Below are the code and all the weights of a small trained network. Each question names an input and a target symbol and asks about switching units off, where a switched-off unit gives its printed mean instead of its output.

import numpy as np


def w(rows, s, z=0):
    codes = np.array(rows[::2]) - 128.0
    scale = np.full(codes.shape[1], s)
    scale[-1] = z or s
    return codes * scale


def norm(h):
    return h / np.sqrt((h * h).mean(-1, keepdims=True) + 1e-5)


def softmax(a):
    e = np.exp(a - a.max(-1, keepdims=True))
    return e / e.sum(-1, keepdims=True)


def log_softmax(a):
    a = a - a.max(-1, keepdims=True)
    return a - np.log(np.exp(a).sum(-1, keepdims=True))


def net(x, mask):
    ids = ['ΛΞΠαβεμσ'.index(c) for c in x.split()]
    T = len(ids)
    res = E[ids] + P[:T]
    u = 0
    for l in range(3):
        r = norm(res)
        for j in range(2):
            rows = slice(4 * j, 4 * j + 4)
            q, k, v = (r @ M[l][rows].T for M in (Q, K, V))
            z = softmax(np.where(np.tri(T) > 0, q @ k.T / 4**0.5, -1e9)) @ v
            o = O[l][rows]
            res = res + np.where(mask[u + j], z, o[:, -1]) @ o[:, :-1]
        u += 2
    return log_softmax(norm(res)[-1] @ U[:, :-1].T + U[:, -1])


Q, K, V, O = {}, {}, {}, {}
E = w([
[115,166,162,163,18,145,55,156,110],'Λ',
[108,155,53,203,23,134,149,154,142],'Ξ',
[96,195,129,89,78,202,49,131,249],'Π',
[63,19,145,160,115,6,55,131,103],'α',
[144,134,17,82,113,125,58,90,5],'β',
[90,192,171,130,155,129,242,25,34],'ε',
[224,72,176,82,58,131,236,208,161],'μ',
[195,167,98,254,200,159,71,101,207],'σ',
],0.014)
P = w([
[110,123,205,119,116,143,100,162,65],'0',
[175,181,138,178,107,111,112,130,134],'1',
[134,118,121,175,68,163,115,93,138],'2',
[73,92,98,162,98,221,125,162,124],'3',
[95,188,132,97,164,104,113,241,133],'4',
[194,186,136,99,113,42,99,103,152],'5',
[122,55,138,136,70,195,124,46,131],'6',
[46,90,141,143,152,177,182,153,129],'7',
[99,207,136,84,159,55,128,186,154],'8',
[185,134,122,99,61,85,103,6,181],'9',
],0.015)
Q[0] = w([
[224,112,123,142,35,70,98,100,157],'0.h1',
[134,13,141,191,67,239,127,24,131],'0.h1',
[61,70,105,118,145,166,164,225,128],'0.h1',
[60,121,115,177,109,167,67,154,94],'0.h1',
[134,114,42,101,132,104,163,188,69],'0.h2',
[124,146,130,113,133,116,153,59,115],'0.h2',
[217,77,127,155,11,141,99,30,117],'0.h2',
[182,222,133,95,130,15,122,124,178],'0.h2',
],0.011)
K[0] = w([
[106,75,154,142,121,205,136,17,123],'0.h1',
[42,69,121,139,169,223,135,199,94],'0.h1',
[107,241,123,127,207,66,120,191,110],'0.h1',
[158,131,209,109,178,143,143,172,102],'0.h1',
[143,198,173,140,115,130,85,125,142],'0.h2',
[111,78,125,140,117,150,117,148,182],'0.h2',
[88,58,140,140,118,232,124,93,107],'0.h2',
[171,113,123,137,68,96,124,3,163],'0.h2',
],0.013)
V[0] = w([
[65,129,228,207,94,123,135,114,114],'0.h1',
[80,202,134,107,125,192,159,60,187],'0.h1',
[240,129,154,182,175,116,211,107,132],'0.h1',
[144,70,194,53,93,179,172,193,127],'0.h1',
[131,178,139,107,120,180,131,88,2],'0.h2',
[98,81,165,56,223,131,116,54,114],'0.h2',
[194,191,171,117,180,195,37,185,95],'0.h2',
[135,81,153,124,124,147,102,126,146],'0.h2',
],0.0075)
O[0] = w([
[75,159,202,181,155,77,137,174,109,212],'0.h1',
[74,164,141,129,135,255,153,119,174,147],'0.h1',
[180,78,166,167,110,153,205,70,116,114],'0.h1',
[161,155,169,70,130,131,177,216,117,95],'0.h1',
[142,180,101,90,133,104,161,129,30,153],'0.h2',
[100,105,150,93,213,136,103,146,96,1],'0.h2',
[217,191,174,101,85,82,72,43,137,241],'0.h2',
[133,120,150,146,148,88,111,187,157,143],'0.h2',
],0.0086,0.0057)
Q[1] = w([
[100,58,114,150,151,117,121,26,122],'1.h1',
[74,97,121,161,141,110,50,137,71],'1.h1',
[74,153,232,129,209,80,149,80,150],'1.h1',
[154,114,164,114,177,90,129,113,157],'1.h1',
[32,125,50,2,44,126,188,156,139],'1.h2',
[79,62,133,64,128,179,168,103,82],'1.h2',
[88,164,195,20,63,51,118,165,71],'1.h2',
[154,216,214,138,141,165,142,193,160],'1.h2',
],0.0092)
K[1] = w([
[129,72,128,205,150,148,108,77,112],'1.h1',
[100,95,166,129,122,128,53,167,82],'1.h1',
[101,175,157,166,207,112,131,116,115],'1.h1',
[165,137,134,119,187,88,113,123,154],'1.h1',
[34,136,2,50,53,184,226,194,155],'1.h2',
[93,115,151,152,75,177,162,123,73],'1.h2',
[38,163,181,5,40,82,128,153,105],'1.h2',
[156,216,199,104,161,150,113,187,193],'1.h2',
],0.0095)
V[1] = w([
[141,111,136,194,160,201,69,169,132],'1.h1',
[97,91,45,63,99,155,173,203,92],'1.h1',
[145,53,127,97,23,186,113,166,110],'1.h1',
[74,83,121,162,60,191,63,146,52],'1.h1',
[138,129,191,73,126,60,97,109,101],'1.h2',
[213,118,64,163,254,144,103,116,117],'1.h2',
[49,150,143,24,33,113,158,158,45],'1.h2',
[84,122,144,171,114,59,153,144,122],'1.h2',
],0.0058)
O[1] = w([
[99,130,173,77,199,80,167,36,222,125],'1.h1',
[248,209,156,243,140,65,103,111,167,2],'1.h1',
[255,217,153,93,122,19,92,106,128,117],'1.h1',
[87,144,105,153,141,89,69,114,150,123],'1.h1',
[120,93,121,157,195,143,112,85,212,156],'1.h2',
[214,120,102,192,117,119,69,74,48,97],'1.h2',
[122,139,10,60,117,67,189,70,155,66],'1.h2',
[115,67,93,173,160,73,155,94,122,138],'1.h2',
],0.0061,0.0056)
Q[2] = w([
[112,78,107,57,103,100,155,131,115],'2.h1',
[147,128,15,180,120,155,157,112,169],'2.h1',
[154,39,78,62,163,139,136,158,177],'2.h1',
[25,158,92,138,82,95,126,83,154],'2.h1',
[203,2,52,115,180,210,167,85,199],'2.h2',
[124,115,58,151,237,168,92,90,106],'2.h2',
[190,145,83,117,199,152,129,193,129],'2.h2',
[88,196,197,112,47,96,155,73,80],'2.h2',
],0.0087)
K[2] = w([
[212,125,181,185,238,172,141,134,175],'2.h1',
[115,19,38,159,107,109,143,128,150],'2.h1',
[253,70,141,155,118,156,150,151,254],'2.h1',
[84,128,71,145,230,174,38,2,138],'2.h1',
[147,60,17,244,116,242,114,80,167],'2.h2',
[163,156,110,210,137,120,189,147,167],'2.h2',
[116,235,118,208,116,152,106,212,106],'2.h2',
[71,69,174,46,156,71,157,2,99],'2.h2',
],0.0063)
V[2] = w([
[119,94,122,195,42,192,154,101,104],'2.h1',
[114,126,125,182,248,71,86,102,172],'2.h1',
[68,142,85,203,165,145,72,66,130],'2.h1',
[133,164,97,149,116,131,85,176,150],'2.h1',
[135,189,156,110,112,97,116,204,131],'2.h2',
[144,217,87,253,169,163,122,136,140],'2.h2',
[83,95,131,79,22,131,135,102,130],'2.h2',
[103,156,183,51,113,53,198,28,98],'2.h2',
],0.0056)
O[2] = w([
[202,157,103,147,87,130,129,118,117,239],'2.h1',
[86,88,102,131,52,119,133,176,68,36],'2.h1',
[149,194,204,170,147,66,115,175,60,209],'2.h1',
[161,154,91,92,164,139,102,185,99,180],'2.h1',
[94,59,170,117,2,115,156,30,97,189],'2.h2',
[162,119,73,96,111,213,168,48,186,165],'2.h2',
[178,113,156,238,83,147,111,150,141,242],'2.h2',
[59,106,151,119,80,224,158,162,14,252],'2.h2',
],0.0059,0.0019)
U = w([
[141,192,241,93,50,62,95,193,28,247],'Λ',
[107,147,2,182,77,104,191,119,184,253],'Ξ',
[79,169,91,31,176,151,120,97,251,255],'Π',
[76,31,109,112,170,28,89,204,127,25],'α',
[198,151,34,17,142,85,63,94,36,2],'β',
[68,173,135,109,191,149,232,109,49,29],'ε',
[250,67,149,44,106,105,203,206,134,71],'μ',
[185,109,176,184,158,147,86,62,125,102],'σ',
],0.0071,0.0037)

Each question gives the input, a string of symbols that net reads in full, and the target symbol t.
The units are the heads (4 rows each of Q, K, V and O). Each row of codes is followed by its name. A weight is (code - 128) times the scale printed after its matrix; where a second scale follows, it is the last column's (O and U).
mask holds one flag per head, layer by layer. A switched-off head (its flag False) gives its mean, the last column of its rows in O, instead of its output. The means were averaged over made-up inputs and are rounded, as every weight is.
A unit's drop is (log p(t) with every unit on - log p(t) with that unit switched off) / (log p(t) with every unit on - log p(t) with every unit switched off).
The circuit of an input: a set's keep is (log p(t) with only the set's units on - log p(t) with every unit switched off) / (log p(t) with every unit on - log p(t) with every unit switched off). Starting from all 6 units, units are removed one at a time, each time the one whose removal leaves the highest keep (on an exact tie, the one counted first), for as long as the keep stays at least 0.8.
circuit, biggest first: the units of the circuit, biggest drop first
most important unit: the unit with the biggest drop
which heads matter: for each layer, one digit per head in row order, 1 if its drop is at least 0.15 and else 0, layers parted by /
drop when u is switched off: that unit's drop, to one decimal
input Π β Λ β ε, target β: circuit, biggest first => [0.h1]
input σ α Ξ σ ε Ξ σ μ Π Λ, target σ: which heads matter => 11 / 01 / 00
input ε α σ σ ε, target α: circuit, biggest first => [0.h1; 0.h2]
input σ Π ε β Ξ α ε Π, target Ξ: which heads matter => 01 / 00 / 00
input Λ σ Π, target Λ: which heads matter => 00 / 00 / 01
input μ σ β Π Π, target σ: circuit, biggest first => [0.h1; 1.h2]
input α β α Λ μ, target β: circuit, biggest first => [0.h1; 0.h2]
input Ξ σ Π σ ε σ Λ σ σ, target σ: circuit, biggest first => [1.h2; 0.h1]
input α Λ β μ ε Π Λ Ξ, target ε: which heads matter => 11 / 00 / 00
input μ μ μ σ ε μ Λ ε ε α, target α: which heads matter => 01 / 01 / 00
input ε σ β σ Ξ Λ Π σ β μ, target Π: which heads matter => 11 / 00 / 00
input Ξ μ σ α Π, target μ: which heads matter => 10 / 00 / 00
input σ β σ σ μ β, target σ: which heads matter => 11 / 01 / 00
input σ σ β σ σ Λ, target β: most important unit => 0.h1
input μ ε β ε Π Π α Ξ Π α, target α: which heads matter => 01 / 00 / 00
input ε σ β β β σ α β, target β: which heads matter => 10 / 00 / 00
input μ α σ Π Ξ ε σ μ, target Ξ: which heads matter => 11 / 00 / 00
input Ξ μ μ, target Ξ: which heads matter => 01 / 01 / 10
input σ μ Ξ μ σ σ Π σ μ σ, target Π: which heads matter => 11 / 00 / 01
input β σ Ξ σ σ β, target Ξ: most important unit => 0.h2
input β σ β Π, target β: circuit, biggest first => [0.h2; 0.h1]
input μ σ μ σ σ ε, target μ: drop when 0.h1 is switched off => 1.0
input β Π Π Π Π Λ ε, target Π: drop when 0.h2 is switched off => 0.2
input Π α α Π Ξ ε, target α: drop when 0.h1 is switched off => 0.3
input β α μ, target β: drop when 0.h2 is switched off => 0.3
